Below are the code and all the weights of a small trained network. Each question names an input and a target symbol and asks about switching units off, where a switched-off unit gives its printed mean instead of its output.

import numpy as np


def w(rows, s, z=0):
    codes = np.array(rows[::2]) - 128.0
    scale = np.full(codes.shape[1], s)
    scale[-1] = z or s
    return codes * scale


def softmax(a):
    e = np.exp(a - a.max(-1, keepdims=True))
    return e / e.sum(-1, keepdims=True)


def log_softmax(a):
    a = a - a.max(-1, keepdims=True)
    return a - np.log(np.exp(a).sum(-1, keepdims=True))


def net(x, mask):
    ids = ['ΘΞΠΦΨΩαβδεζημτ'.index(c) for c in x.split()]
    T = len(ids)
    res = E[ids] + P[:T]
    u = 0
    for l in range(3):
        r = res
        for j in range(3):
            rows = slice(2 * j, 2 * j + 2)
            q, k, v = (r @ M[l][rows].T for M in (Q, K, V))
            z = softmax(np.where(np.tri(T) > 0, q @ k.T / 2**0.5, -1e9)) @ v
            o = O[l][rows]
            res = res + np.where(mask[u + j], z, o[:, -1]) @ o[:, :-1]
        u += 3
    return log_softmax(res[-1] @ U[:, :-1].T + U[:, -1])


Q, K, V, O = {}, {}, {}, {}
E = w([
[191,27,84,137,114,183,54,143],'Θ',
[74,137,87,128,124,123,99,139],'Ξ',
[131,64,203,187,223,125,140,89],'Π',
[137,90,253,72,131,153,27,46],'Φ',
[72,141,62,158,145,108,87,141],'Ψ',
[68,184,88,78,139,100,93,151],'Ω',
[51,139,82,81,140,147,86,199],'α',
[41,174,123,132,139,99,157,121],'β',
[63,100,123,91,94,184,167,190],'δ',
[144,196,113,94,64,143,159,113],'ε',
[207,183,78,128,162,142,91,166],'ζ',
[150,173,106,155,150,195,141,151],'η',
[140,135,122,88,165,100,167,215],'μ',
[145,101,86,151,106,73,163,175],'τ',
],0.016)
P = w([
[93,140,192,178,98,101,54,201],'0',
[96,124,151,142,122,120,80,147],'1',
[98,107,118,115,141,134,104,120],'2',
[97,108,88,102,139,142,115,108],'3',
[102,109,77,98,144,144,129,107],'4',
[106,112,70,108,135,143,141,112],'5',
[114,120,66,118,124,141,145,132],'6',
[119,134,79,140,112,136,155,152],'7',
[131,149,95,168,93,128,161,178],'8',
[138,165,102,197,78,126,156,208],'9',
[152,173,123,225,50,115,151,247],'10',
],0.011)
Q[0] = w([
[101,173,85,145,157,134,172,165],'0.h1',
[224,91,118,150,130,147,155,124],'0.h1',
[128,119,133,115,123,126,121,117],'0.h2',
[90,129,132,118,143,130,118,111],'0.h2',
[63,168,8,129,127,120,151,174],'0.h3',
[99,103,115,142,166,90,169,132],'0.h3',
],0.011)
K[0] = w([
[96,179,41,152,162,117,225,155],'0.h1',
[220,39,131,166,155,157,169,155],'0.h1',
[109,145,122,144,130,114,107,118],'0.h2',
[139,126,156,143,111,123,125,155],'0.h2',
[153,153,1,110,89,169,253,164],'0.h3',
[122,64,115,109,162,129,189,160],'0.h3',
],0.0083)
V[0] = w([
[49,254,103,135,123,123,125,112],'0.h1',
[152,139,208,120,111,149,122,107],'0.h1',
[148,52,32,14,186,176,212,2],'0.h2',
[118,120,99,90,135,157,94,158],'0.h2',
[193,186,214,142,37,95,138,137],'0.h3',
[102,195,69,114,185,100,143,61],'0.h3',
],0.0055)
O[0] = w([
[47,143,130,122,115,106,132,161,191],'0.h1',
[166,126,127,99,114,85,134,39,50],'0.h1',
[218,181,254,199,43,108,120,205,2],'0.h2',
[127,109,63,116,105,149,98,184,165],'0.h2',
[202,144,83,53,136,160,178,27,74],'0.h3',
[170,218,150,212,79,84,128,154,118],'0.h3',
],0.0059,0.0046)
Q[1] = w([
[232,9,200,81,99,146,198,51],'1.h1',
[190,154,213,152,71,48,58,27],'1.h1',
[146,171,167,90,71,106,106,75],'1.h2',
[85,154,110,127,158,132,81,171],'1.h2',
[221,116,208,114,169,149,134,53],'1.h3',
[183,184,159,164,156,218,86,69],'1.h3',
],0.011)
K[1] = w([
[103,85,115,111,192,84,102,7],'1.h1',
[54,100,136,68,144,149,66,97],'1.h1',
[48,147,127,68,97,153,109,81],'1.h2',
[153,164,130,122,153,144,125,172],'1.h2',
[103,68,112,76,198,136,93,15],'1.h3',
[84,116,138,97,162,246,78,19],'1.h3',
],0.012)
V[1] = w([
[114,74,151,111,118,244,254,132],'1.h1',
[18,41,186,126,37,161,123,171],'1.h1',
[140,146,128,163,144,126,143,153],'1.h2',
[74,131,129,90,113,124,97,104],'1.h2',
[167,80,106,112,125,49,201,163],'1.h3',
[169,129,147,66,180,118,142,147],'1.h3',
],0.0079)
O[1] = w([
[75,82,136,109,131,248,254,136,151],'1.h1',
[111,35,177,147,26,163,140,207,228],'1.h1',
[175,141,124,132,226,125,149,126,153],'1.h2',
[117,132,118,110,46,164,124,125,160],'1.h2',
[136,92,71,61,213,27,182,173,253],'1.h3',
[82,126,193,17,193,105,114,211,49],'1.h3',
],0.0059,0.0029)
Q[2] = w([
[27,125,114,108,155,102,98,251],'2.h1',
[17,141,114,181,132,116,106,125],'2.h1',
[214,71,250,106,140,100,94,33],'2.h2',
[149,236,137,180,8,243,80,87],'2.h2',
[208,112,239,60,160,111,116,77],'2.h3',
[116,195,125,132,66,194,200,77],'2.h3',
],0.011)
K[2] = w([
[160,154,117,196,109,86,191,169],'2.h1',
[189,171,160,155,123,151,152,212],'2.h1',
[75,49,124,105,155,122,82,43],'2.h2',
[65,185,161,64,120,233,58,96],'2.h2',
[85,54,125,63,154,141,8,60],'2.h3',
[241,191,138,118,101,219,137,85],'2.h3',
],0.011)
V[2] = w([
[175,138,103,36,204,201,51,156],'2.h1',
[112,127,101,140,100,41,78,141],'2.h1',
[47,209,156,72,186,154,124,154],'2.h2',
[135,74,187,56,150,87,143,209],'2.h2',
[94,165,142,38,41,69,216,81],'2.h3',
[2,80,169,148,174,69,132,81],'2.h3',
],0.0074)
O[2] = w([
[199,134,155,93,201,108,115,220,96],'2.h1',
[120,124,116,115,106,50,102,81,253],'2.h1',
[153,203,175,200,62,157,137,235,118],'2.h2',
[119,78,192,109,111,57,148,192,183],'2.h2',
[255,141,128,98,76,116,232,98,90],'2.h3',
[138,119,114,227,126,65,168,110,207],'2.h3',
],0.0091,0.004)
U = w([
[233,1,76,178,102,166,44,168,72],'Θ',
[109,99,135,121,100,129,87,112,84],'Ξ',
[133,88,247,221,215,128,165,63,202],'Π',
[135,123,241,74,105,125,63,73,255],'Φ',
[103,108,114,154,133,110,57,96,56],'Ψ',
[121,181,152,110,61,76,44,135,120],'Ω',
[111,93,142,133,69,119,54,174,47],'α',
[114,179,153,205,65,93,163,98,106],'β',
[96,79,144,151,83,170,183,147,50],'δ',
[155,174,108,54,77,147,185,103,169],'ε',
[194,205,120,139,207,65,87,104,162],'ζ',
[63,162,95,131,200,211,151,142,144],'η',
[116,155,216,143,126,84,144,201,115],'μ',
[50,77,45,37,189,74,199,92,157],'τ',
],0.0055,0.0073)

Each question gives the input, a string of symbols that net reads in full, and the target symbol t.
The units are the heads (2 rows each of Q, K, V and O). Each row of codes is followed by its name. A weight is (code - 128) times the scale printed after its matrix; where a second scale follows, it is the last column's (O and U).
mask holds one flag per head, layer by layer. A switched-off head (its flag False) gives its mean, the last column of its rows in O, instead of its output. The means were averaged over made-up inputs and are rounded, as every weight is.
A unit's drop is (log p(t) with every unit on - log p(t) with that unit switched off) / (log p(t) with every unit on - log p(t) with every unit switched off).
The circuit of an input: a set's keep is (log p(t) with only the set's units on - log p(t) with every unit switched off) / (log p(t) with every unit on - log p(t) with every unit switched off). Starting from all 9 units, units are removed one at a time, each time the one whose removal leaves the highest keep (on an exact tie, the one counted first), for as long as the keep stays at least 0.8.
units of the circuit, in order: the units of the circuit, biggest drop first
most important unit: the unit with the biggest drop
which heads matter: for each layer, one digit per head in row order, 1 if its drop is at least 0.15 and else 0, layers parted by /
input α τ β η Ξ, target η: most important unit : 0.h2
input β τ Ω ζ β Ω, target ζ: units of the circuit, in order : [0.h2; 0.h3; 1.h1; 2.h1]
input ζ Φ τ α Π ζ ζ τ τ Ω, target τ: units of the circuit, in order : [2.h2; 1.h3]
input Ξ ζ δ, target ζ: which heads matter : 010 / 100 / 100
input μ Ψ μ η Ψ Ψ μ, target μ: which heads matter : 000 / 001 / 010
input Ψ Ψ Ω τ τ μ Ω ε δ, target ε: which heads matter : 001 / 000 / 001
input μ Ω τ τ Ω τ Φ τ Ψ β, target τ: units of the circuit, in order : [0.h2; 2.h2; 1.h3]
input η τ Ω η Ξ η Ω τ τ β, target τ: which heads matter : 000 / 001 / 010
input Φ δ Φ μ ε η β Ψ, target η: which heads matter : 000 / 101 / 111
input Ω τ η Π τ τ β τ η μ δ, target μ: units of the circuit, in order : [2.h2; 1.h3]
input μ β Ω μ μ Π Ω δ, target δ: units of the circuit, in order : [0.h2; 1.h1; 2.h1]
input η η Ω Ω η μ Ω δ, target μ: which heads matter : 001 / 001 / 010
input τ ε Π μ β Ω, target μ: which heads matter : 011 / 001 / 010
input η ε η Θ τ Ψ Π τ η δ, target τ: which heads matter : 001 / 001 / 010
input μ Ω Ω Ψ ζ Ψ, target ζ: units of the circuit, in order : [1.h1; 0.h2; 2.h1]
input α ε Ω β, target ε: most important unit : 2.h3
input η β δ, target η: units of the circuit, in order : [1.h3; 2.h2; 2.h3]
input δ Π β, target δ: units of the circuit, in order : [1.h1; 2.h1]
input τ β Θ Ω δ, target δ: which heads matter : 011 / 100 / 000
input τ η η Ω β β μ Ω, target μ: most important unit : 2.h2
input τ μ Ξ τ τ Ω Π τ Φ Ω, target τ: units of the circuit, in order : [1.h3; 0.h2; 2.h2]
input τ β Φ Ω Ω Ω, target Ω: which heads matter : 011 / 100 / 000
input τ η τ η ζ Ψ η η τ Ξ, target τ: units of the circuit, in order : [1.h3; 2.h2]
input ε β Ξ, target ε: which heads matter : 001 / 010 / 001
input τ Ψ α τ τ Ω ζ Π β, target ζ: units of the circuit, in order : [1.h1; 2.h1; 0.h2; 0.h3]
